Below are the code and all the weights of a small trained network. Each question names an input and a class and asks about switching units off, where a switched-off unit gives its printed mean instead of its output.

import numpy as np


def w(rows, s, z=0):
    codes = np.array(rows[::2]) - 128.0
    scale = np.full(codes.shape[1], s)
    scale[-1] = z or s
    return codes * scale


def f(y):
    return y / 2 * (1 + np.tanh(0.7978845608 * (y + 0.044715 * y**3)))


def log_softmax(a):
    a = a - a.max(-1, keepdims=True)
    return a - np.log(np.exp(a).sum(-1, keepdims=True))


def net(x, mask):
    res = np.array(x, float).reshape(1, 5) / 4 @ E
    y = f(res @ A[0][:, :-1].T + A[0][:, -1])
    res = res + np.where(mask, y, B[0][:, -1]) @ B[0][:, :-1]
    return log_softmax(res[-1] @ U[:, :-1].T + U[:, -1])


A, B = {}, {}
E = w([
[135,91,116,121,82,81,89],'x0',
[66,166,9,133,142,159,143],'x1',
[91,159,102,135,27,159,120],'x2',
[102,14,154,123,145,155,117],'x3',
[159,110,141,135,215,128,228],'x4',
],0.012)
A[0] = w([
[108,144,57,122,96,118,133,84],'neuron 1',
[155,126,79,131,116,75,98,139],'neuron 2',
[146,195,218,127,53,119,91,90],'neuron 3',
[142,54,195,126,95,122,139,68],'neuron 4',
[163,19,248,128,76,79,110,67],'neuron 5',
[150,130,109,140,164,76,99,113],'neuron 6',
[119,142,105,128,90,137,149,146],'neuron 7',
[133,128,81,125,143,55,92,115],'neuron 8',
[105,55,166,131,139,190,118,171],'neuron 9',
[136,147,136,143,169,130,160,55],'neuron 10',
[150,168,161,139,108,144,88,40],'neuron 11',
[122,193,101,123,87,160,196,82],'neuron 12',
[122,151,154,123,169,158,129,127],'neuron 13',
[94,65,128,130,153,207,118,31],'neuron 14',
[129,170,96,140,111,163,166,2],'neuron 15',
[135,103,170,123,124,136,138,56],'neuron 16',
[136,174,137,128,62,102,93,86],'neuron 17',
[90,136,153,135,153,196,80,85],'neuron 18',
[121,170,108,136,140,148,191,179],'neuron 19',
[138,146,143,129,204,115,129,143],'neuron 20',
[124,153,181,128,174,177,197,44],'neuron 21',
[116,184,185,114,116,139,82,81],'neuron 22',
[115,107,131,118,132,163,120,93],'neuron 23',
[124,162,102,131,85,157,191,97],'neuron 24',
[132,218,138,117,84,127,130,148],'neuron 25',
[122,180,65,131,80,135,169,92],'neuron 26',
[140,136,109,119,123,145,161,122],'neuron 27',
[97,58,53,128,117,161,89,72],'neuron 28',
],0.015,0.0042)
B[0] = w([
[91,93,82,164,156,75,88,181],'neuron 1',
[125,167,101,110,117,87,69,159],'neuron 2',
[151,228,202,197,132,154,173,210],'neuron 3',
[122,87,130,112,69,92,145,192],'neuron 4',
[124,71,98,148,2,90,169,255],'neuron 5',
[114,177,127,57,95,133,145,154],'neuron 6',
[98,132,87,161,133,148,109,161],'neuron 7',
[105,183,128,64,115,79,109,155],'neuron 8',
[91,93,130,93,85,202,132,196],'neuron 9',
[136,130,179,100,183,103,150,169],'neuron 10',
[153,166,151,156,137,160,142,155],'neuron 11',
[94,98,78,182,116,134,167,190],'neuron 12',
[192,132,110,111,133,139,119,158],'neuron 13',
[86,171,198,100,145,218,159,174],'neuron 14',
[110,80,100,151,107,115,154,163],'neuron 15',
[129,113,135,136,114,84,136,151],'neuron 16',
[167,171,189,195,168,106,107,195],'neuron 17',
[169,133,47,132,97,205,72,151],'neuron 18',
[117,103,112,158,184,137,202,192],'neuron 19',
[160,181,106,62,137,127,191,193],'neuron 20',
[215,46,169,128,209,80,81,198],'neuron 21',
[180,171,121,154,124,181,128,166],'neuron 22',
[128,133,136,108,122,161,121,139],'neuron 23',
[95,109,78,147,116,151,166,173],'neuron 24',
[120,186,110,187,131,160,168,197],'neuron 25',
[77,79,92,186,119,94,150,196],'neuron 26',
[115,110,130,129,154,134,160,146],'neuron 27',
[69,95,216,80,188,115,36,185],'neuron 28',
],0.028,0.018)
U = w([
[61,88,185,61,156,207,105,99],'0',
[54,100,73,140,192,109,178,91],'1',
[128,65,187,99,36,74,173,253],'2',
[180,124,94,88,149,202,80,33],'3',
[126,200,107,2,152,60,162,93],'4',
[179,85,145,49,226,102,202,61],'5',
[67,139,143,104,173,48,41,12],'6',
[153,218,176,177,147,121,152,233],'7',
],0.0074,0.0023)

Each question gives the input, the list of numbers given to net, and the class t.
The units are the neurons (one row each of A and B). Each row of codes is followed by its name. A weight is (code - 128) times the scale printed after its matrix; where a second scale follows, it is the last column's (A, B and U).
mask holds one flag per neuron, in row order. A switched-off neuron (its flag False) gives its mean, the last column of its row in B, instead of its output. The means were averaged over made-up inputs and are rounded, as every weight is.
A unit's drop is (log p(t) with every unit on - log p(t) with that unit switched off) / (log p(t) with every unit on - log p(t) with every unit switched off).
The circuit of an input: a set's keep is (log p(t) with only the set's units on - log p(t) with every unit switched off) / (log p(t) with every unit on - log p(t) with every unit switched off). Starting from the 12 units with the biggest drops (on a tie, the unit counted first), units are removed one at a time, each time the one whose removal leaves the highest keep (on an exact tie, the one counted first), for as long as the keep stays at least 0.8.
units of the circuit, in order: the units of the circuit, biggest drop first
most important unit: the unit with the biggest drop
k most important neurons: the k neurons with the biggest drops, biggest first
drop when u is switched off: that unit's drop, to one decimal
input [4,7,-7,4,0], class 0: most important unit	neuron 28
input [-8,-5,-3,-4,-1], class 5: 2 most important neurons	[neuron 21; neuron 17]
input [-5,0,5,-2,-2], class 1: 3 most important neurons	[neuron 26; neuron 12; neuron 24]
input [-3,4,5,-1,-8], class 1: 3 most important neurons	[neuron 26; neuron 1; neuron 12]
input [-2,-2,3,-5,2], class 7: 2 most important neurons	[neuron 3; neuron 5]
input [-8,7,2,6,3], class 0: 2 most important neurons	[neuron 14; neuron 28]
input [5,-1,6,-8,4], class 1: 2 most important neurons	[neuron 26; neuron 12]
input [7,2,5,0,-8], class 7: 2 most important neurons	[neuron 3; neuron 17]
input [6,0,3,0,-2], class 7: 3 most important neurons	[neuron 3; neuron 17; neuron 21]
input [8,6,7,-3,-8], class 6: 2 most important neurons	[neuron 28; neuron 1]
input [5,5,6,-6,-4], class 1: 2 most important neurons	[neuron 26; neuron 1]
input [0,8,3,5,-4], class 0: 2 most important neurons	[neuron 28; neuron 14]
input [-6,-6,4,-5,6], class 5: drop when neuron 21 is switched off	0.4
input [2,5,-2,0,-6], class 6: drop when neuron 1 is switched off	0.0
input [-5,4,0,3,-8], class 0: units of the circuit, in order	[neuron 28]
input [2,6,1,7,-7], class 0: drop when neuron 14 is switched off	0.2
